X = [ 65 -80  81 -28 -57]
X[-5]	65
X[-3]	81
X[4]	-57
X[-2]	-28

grid =
[[-12  91 -60  -2   2  50 -14 -12  28   5   4  47   5  91 -12  94]
 [-36  25  11 -39 -56   8 -52 -55  40 -53  20  39 -55  -2  21  27]
 [ 26 -41  31  12  13 -30  13  11 -22  10  -9 -11   9 -40 -33 -34]
 [ -4   5 -52  12  21  49  25  32 -11  27  27 -35  27  16  11  -5]
 [ 15  -9   4  28  20 -38   9  15  -7  23 -70   2  21  25 -24  -6]
 [-15  17   2 -24 -16  35 -11 -11  15 -21  45   0 -14 -14  35   9]
 [ 40   9   9  30  44 -35  30  33 -16  45 -46  14  42  24 -26   8]
 [ -5  37 -15 -26  -7  38 -10 -12  11 -13  53  17 -11   4   9  29]
 [ 15 -28  65  -4  -7 -46  -8  -7  -6 -15 -17  10 -14 -38 -11 -14]
 [ 19 -28  40  33  17 -43  16  18  -9  21 -48  -5  17  -5 -22 -19]]
grid[0][0] -> -12
grid[:, 0] -> [-12, -36, 26, -4, 15, -15, 40, -5, 15, 19]
grid[:, 1] -> [91, 25, -41, 5, -9, 17, 9, 37, -28, -28]
grid[1][0] -> -36
grid[:, 10] -> [4, 20, -9, 27, -70, 45, -46, 53, -17, -48]
grid[4][15] -> -6
grid[3][5] -> 49
grid[:, 12] -> [5, -55, 9, 27, 21, -14, 42, -11, -14, 17]
grid[8][5] -> -46
grid[8][4] -> -7
grid[7] -> [-5, 37, -15, -26, -7, 38, -10, -12, 11, -13, 53, 17, -11, 4, 9, 29]
grid[4][3] -> 28
grid[7][0] -> -5
grid[0] -> [-12, 91, -60, -2, 2, 50, -14, -12, 28, 5, 4, 47, 5, 91, -12, 94]
grid[4][7] -> 15
grid[1][12] -> -55
grid[8][6] -> -8
grid[0][7] -> -12
grid[0][3] -> -2
grid[:, 9] -> [5, -53, 10, 27, 23, -21, 45, -13, -15, 21]
grid[5] -> [-15, 17, 2, -24, -16, 35, -11, -11, 15, -21, 45, 0, -14, -14, 35, 9]
grid[6][2] -> 9
grid[3][13] -> 16
grid[6][0] -> 40
grid[7][7] -> -12
grid[7][6] -> -10
grid[:, 4] -> [2, -56, 13, 21, 20, -16, 44, -7, -7, 17]
grid[9][8] -> -9
grid[8][9] -> -15
grid[5][13] -> -14
grid[6][15] -> 8
grid[1][6] -> -52
grid[3][7] -> 32
grid[3][3] -> 12
grid[5][3] -> -24
grid[8][15] -> -14

m =
[[  2  50  12 -70 -12 -73  13 -13 -12]
 [-74  85 -10 -26 -19   9  35 -38   6]
 [-17  67  69 -26 -14 -21  18 -45 -18]
 [-34  89  20  -4 -18  14  30 -55  -1]
 [-91  89 -95 -25 -24  30  48 -17  24]]
Rows and columns are counted from 0.
(0, 0): 2
(2, 7): -45
(4, 7): -17
(1, 1): 85
(0, 2): 12
(3, 2): 20
(0, 1): 50
(1, 6): 35
(1, 4): -19
(1, 2): -10
(0, 5): -73
(3, 7): -55
(0, 6): 13
(3, 0): -34
(2, 2): 69
(1, 8): 6
(3, 8): -1
(1, 3): -26

B =
[[  15   23   29  -27  -11   54  -56 -113 -144  -55  -12  -54 -111  135
    38   20]
 [-183 -126 -198 -112  -52 -202 -155 -302 -650 -167 -119 -354 -456 -184
   -91  -71]
 [-112   -6  -46    6 -162   -2   16  256  508   70  -69  159  284   21
   -11 -186]
 [-117 -252 -168 -268  -51 -239 -164 -384 -462 -290 -286 -293 -310 -276
  -296 -117]]
B[0, 0]: 15
B[0]: [15, 23, 29, -27, -11, 54, -56, -113, -144, -55, -12, -54, -111, 135, 38, 20]
B[2, 10]: -69
B[:, 4]: [-11, -52, -162, -51]
B[3, 1]: -252
B[1, 12]: -456
B[1, 13]: -184
B[3, 9]: -290
B[2, 4]: -162
B[3]: [-117, -252, -168, -268, -51, -239, -164, -384, -462, -290, -286, -293, -310, -276, -296, -117]
B[1]: [-183, -126, -198, -112, -52, -202, -155, -302, -650, -167, -119, -354, -456, -184, -91, -71]
B[1, 6]: -155
B[0, 5]: 54
B[3, 8]: -462
B[:, 3]: [-27, -112, 6, -268]
B[0, 14]: 38
B[:, 8]: [-144, -650, 508, -462]
B[:, 1]: [23, -126, -6, -252]
B[0, 13]: 135
B[1, 8]: -650
B[1, 11]: -354
B[2, 14]: -11
B[2, 8]: 508
B[2, 3]: 6

x =
[[  5  40   3  12  36  81  54  14  34  16   1 -18]
 [ 25  49 -43   0  16  20  57  16   0  15 -45  20]
 [-60 -69 -44   0  12 -43  20   2   8  12 -30 -10]
 [-40 -49   9 -22  41  65  53  -4  20   0  11 -33]
 [  0  -6   9   0   0  -2 -22  10  21  36  13  -8]]
Indices start at 0.
row 0 col 0 -> 5
row 4 col 5 -> -2
row 1 col 6 -> 57
row 4 col 2 -> 9
row 4 col 4 -> 0
row 1 col 3 -> 0
row 4 col 1 -> -6
row 0 col 5 -> 81
row 1 col 9 -> 15
row 4 col 8 -> 21
row 1 col 0 -> 25
row 1 col 11 -> 20
row 1 col 8 -> 0
row 0 col 11 -> -18
row 2 col 9 -> 12
row 4 col 10 -> 13
row 3 col 0 -> -40
row 2 col 11 -> -10
row 0 col 2 -> 3
row 3 col 2 -> 9
row 3 col 5 -> 65
row 2 col 6 -> 20
row 0 col 10 -> 1

A =
[[-209.838 -134.588   73.575  -55.838  -65.028  171.128 -163.556]
 [-218.940 -155.082   89.773  -56.113  -76.099  153.798 -181.633]
 [-210.412 -187.161  104.895  -55.343  -96.926   79.340 -200.206]
 [-220.588 -164.332   95.890  -56.110  -81.422  141.009 -189.055]
 [-215.252 -145.229   82.067  -56.132  -70.720  163.755 -173.130]
 [-215.169 -183.348  105.099  -55.435  -93.939   94.977 -200.214]
 [-218.589 -178.344  103.754  -55.647  -90.492  110.972 -198.306]
 [-220.551 -171.924  100.774  -55.952  -86.225  126.488 -194.740]]
A[0][0] = -209.838
A[4][0] = -215.252
A[:, 2] = [73.575, 89.773, 104.895, 95.890, 82.067, 105.099, 103.754, 100.774]
A[6][4] = -90.492
A[2][6] = -200.206
A[7][1] = -171.924
A[:, 6] = [-163.556, -181.633, -200.206, -189.055, -173.130, -200.214, -198.306, -194.740]
A[4][1] = -145.229
A[0] = [-209.838, -134.588, 73.575, -55.838, -65.028, 171.128, -163.556]
A[5][2] = 105.099
A[2][2] = 104.895
A[5] = [-215.169, -183.348, 105.099, -55.435, -93.939, 94.977, -200.214]
A[3] = [-220.588, -164.332, 95.890, -56.110, -81.422, 141.009, -189.055]
A[6] = [-218.589, -178.344, 103.754, -55.647, -90.492, 110.972, -198.306]
A[0][5] = 171.128
A[:, 1] = [-134.588, -155.082, -187.161, -164.332, -145.229, -183.348, -178.344, -171.924]
A[2][0] = -210.412
A[1] = [-218.940, -155.082, 89.773, -56.113, -76.099, 153.798, -181.633]
A[4][2] = 82.067
A[5][0] = -215.169
A[:, 5] = [171.128, 153.798, 79.340, 141.009, 163.755, 94.977, 110.972, 126.488]
A[7][2] = 100.774
A[3][1] = -164.332
A[4][6] = -173.130
A[4][3] = -56.132
A[3][4] = -81.422
A[7][4] = -86.225
A[7][5] = 126.488
A[4][4] = -70.720
A[1][3] = -56.113

a =
[[  6  11   8   8  13   6   8 -63   4  23   4 -80 -47  12 -11 -11]
 [ -2 -17  -2  -5 -23  -4  38   5  -5 -12   8   8 -38 -20  -4  -6]
 [-10 -76  -1  -2 -48 -12   7  43  -8 -54  31  91  47  -8   3   5]
 [  2   9  -3  -2  13   9 -30  -1   3  41  -4  -6  17  23   6   4]]
a[0][0] => 6
a[3][6] => -30
a[1][4] => -23
a[3][7] => -1
a[3][9] => 41
a[2][9] => -54
a[1] => [-2, -17, -2, -5, -23, -4, 38, 5, -5, -12, 8, 8, -38, -20, -4, -6]
a[0][1] => 11
a[:, 5] => [6, -4, -12, 9]
a[1][6] => 38
a[2][2] => -1
a[:, 4] => [13, -23, -48, 13]
a[0][8] => 4
a[1][5] => -4
a[0] => [6, 11, 8, 8, 13, 6, 8, -63, 4, 23, 4, -80, -47, 12, -11, -11]
a[2] => [-10, -76, -1, -2, -48, -12, 7, 43, -8, -54, 31, 91, 47, -8, 3, 5]
a[0][7] => -63
a[1][15] => -6
a[:, 7] => [-63, 5, 43, -1]
a[:, 8] => [4, -5, -8, 3]
a[2][5] => -12
a[0][4] => 13
a[1][3] => -5
a[0][5] => 6

data =
[[-63  65 -89 -52]
 [ 25 -38  11   7]
 [ -2 -24 -32 -13]
 [ 38 -73 -76  49]
 [ -4 -16 -24 -15]
 [  4 -23 -25 -13]
 [ 49 -46 -31   5]
 [ 11 -39 -33 -10]]
data[-8][-4] -> -63
data[-1][2] -> -33
data[6][2] -> -31
data[-2][-3] -> -46
data[-7][-2] -> 11
data[-4][2] -> -24
data[:, -1] -> [-52, 7, -13, 49, -15, -13, 5, -10]
data[3][-3] -> -73
data[1][3] -> 7
data[-4][0] -> -4
data[-7] -> [25, -38, 11, 7]
data[-2][0] -> 49
data[-8][-3] -> 65
data[5][3] -> -13
data[-4][-1] -> -15
data[1][1] -> -38
